Below are the code and all the weights of a small trained network. Each question names an input and a class and asks about switching units off, where a switched-off unit gives its printed mean instead of its output.

import numpy as np


def w(rows, s, z=0):
    codes = np.array(rows[::2]) - 128.0
    scale = np.full(codes.shape[1], s)
    scale[-1] = z or s
    return codes * scale


def norm(h):
    return h / np.sqrt((h * h).mean(-1, keepdims=True) + 1e-5)


def f(y):
    return y / 2 * (1 + np.tanh(0.7978845608 * (y + 0.044715 * y**3)))


def log_softmax(a):
    a = a - a.max(-1, keepdims=True)
    return a - np.log(np.exp(a).sum(-1, keepdims=True))


def net(x, mask):
    res = np.array(x, float).reshape(1, 2) / 4 @ E
    u = 0
    for l in range(3):
        y = f(norm(res) @ A[l][:, :-1].T + A[l][:, -1])
        res = res + np.where(mask[u : u + 3], y, B[l][:, -1]) @ B[l][:, :-1]
        u += 3
    return log_softmax(norm(res)[-1] @ U[:, :-1].T + U[:, -1])


A, B = {}, {}
E = w([
[220,88,192,220,56,125,180,99,146,188,48],'x0',
[84,146,118,175,71,167,3,51,118,101,123],'x1',
],0.0036)
A[0] = w([
[171,118,174,140,124,99,38,160,165,217,198,236],'0.n0',
[84,197,251,123,106,243,26,116,16,174,124,234],'0.n1',
[194,50,64,97,165,43,115,150,105,192,100,7],'0.n2',
],0.0021,0.0012)
B[0] = w([
[64,89,96,137,86,245,162,152,170,119,98,179],'0.n0',
[191,122,90,159,133,176,254,187,151,170,8,252],'0.n1',
[141,101,158,188,126,71,78,240,162,163,193,109],'0.n2',
],0.0041,0.0015)
A[1] = w([
[167,120,134,194,21,125,110,95,75,154,99,151],'1.n0',
[158,139,173,253,7,133,83,45,81,139,113,250],'1.n1',
[97,72,97,122,167,99,148,134,120,198,154,69],'1.n2',
],0.0045,0.0021)
B[1] = w([
[79,89,144,114,85,179,163,126,75,76,86,208],'1.n0',
[38,72,255,154,43,113,200,67,23,187,83,254],'1.n1',
[168,126,185,144,103,81,181,142,149,99,158,132],'1.n2',
],0.0063,0.0061)
A[2] = w([
[159,156,37,155,103,186,115,182,170,200,154,251],'2.n0',
[46,230,2,84,189,199,17,162,145,32,171,32],'2.n1',
[243,81,171,190,68,115,228,120,89,210,36,226],'2.n2',
],0.0042,0.0026)
B[2] = w([
[246,222,142,194,193,114,166,151,148,80,114,140],'2.n0',
[133,159,2,157,130,224,101,129,194,62,11,228],'2.n1',
[52,138,88,160,118,209,9,78,111,112,73,254],'2.n2',
],0.0062,0.0083)
U = w([
[135,215,49,194,238,214,73,191,227,76,32,252],'0',
[96,84,204,54,119,53,59,90,124,241,193,3],'1',
[206,124,211,148,229,25,190,253,176,226,192,158],'2',
[127,26,201,83,131,91,100,58,163,227,209,3],'3',
[18,69,203,217,26,229,68,41,39,233,27,253],'4',
[100,75,188,86,78,59,124,50,208,223,199,3],'5',
[164,213,78,73,175,88,251,190,184,86,178,42],'6',
],0.0054,0.0032)

Each question gives the input, the list of numbers given to net, and the class t.
The units are the neurons (one row each of A and B). Each row of codes is followed by its name. A weight is (code - 128) times the scale printed after its matrix; where a second scale follows, it is the last column's (A, B and U).
mask holds one flag per neuron, layer by layer. A switched-off neuron (its flag False) gives its mean, the last column of its row in B, instead of its output. The means were averaged over made-up inputs and are rounded, as every weight is.
A unit's drop is (log p(t) with every unit on - log p(t) with that unit switched off) / (log p(t) with every unit on - log p(t) with every unit switched off).
The circuit of an input: a set's keep is (log p(t) with only the set's units on - log p(t) with every unit switched off) / (log p(t) with every unit on - log p(t) with every unit switched off). Starting from all 9 units, units are removed one at a time, each time the one whose removal leaves the highest keep (on an exact tie, the one counted first), for as long as the keep stays at least 0.8.
circuit, biggest first: the units of the circuit, biggest drop first
top k neurons: the k neurons with the biggest drops, biggest first
drop of u: that unit's drop, to one decimal
input [-3,-8], class 2: circuit, biggest first -> 1.n1, 2.n1, 2.n2
input [-3,-5], class 2: circuit, biggest first -> 1.n1, 2.n2, 2.n1
input [-5,-8], class 2: top neuron -> 2.n2
input [-3,-3], class 6: circuit, biggest first -> 1.n1, 2.n2, 2.n1
input [-4,-5], class 6: top 3 neurons -> 1.n1, 2.n2, 1.n2
input [0,-6], class 2: top 2 neurons -> 1.n1, 2.n1
input [-1,-5], class 2: circuit, biggest first -> 1.n1, 2.n1, 2.n2, 0.n1
input [-2,-7], class 2: circuit, biggest first -> 1.n1, 2.n1, 2.n2
input [-1,-2], class 2: top 3 neurons -> 1.n1, 2.n2, 2.n1
input [-4,-4], class 6: top 3 neurons -> 2.n2, 1.n1, 1.n2
input [-5,-3], class 0: top 2 neurons -> 1.n1, 2.n1
input [-6,-7], class 6: circuit, biggest first -> 2.n2, 1.n1
input [1,-8], class 0: top 3 neurons -> 1.n1, 2.n2, 1.n0
input [-7,-8], class 6: top 3 neurons -> 2.n2, 1.n1, 1.n2
input [-6,2], class 0: drop of 1.n1 -> 2.3
input [-7,8], class 0: drop of 1.n1 -> 0.6
input [-7,6], class 0: drop of 1.n1 -> 0.6
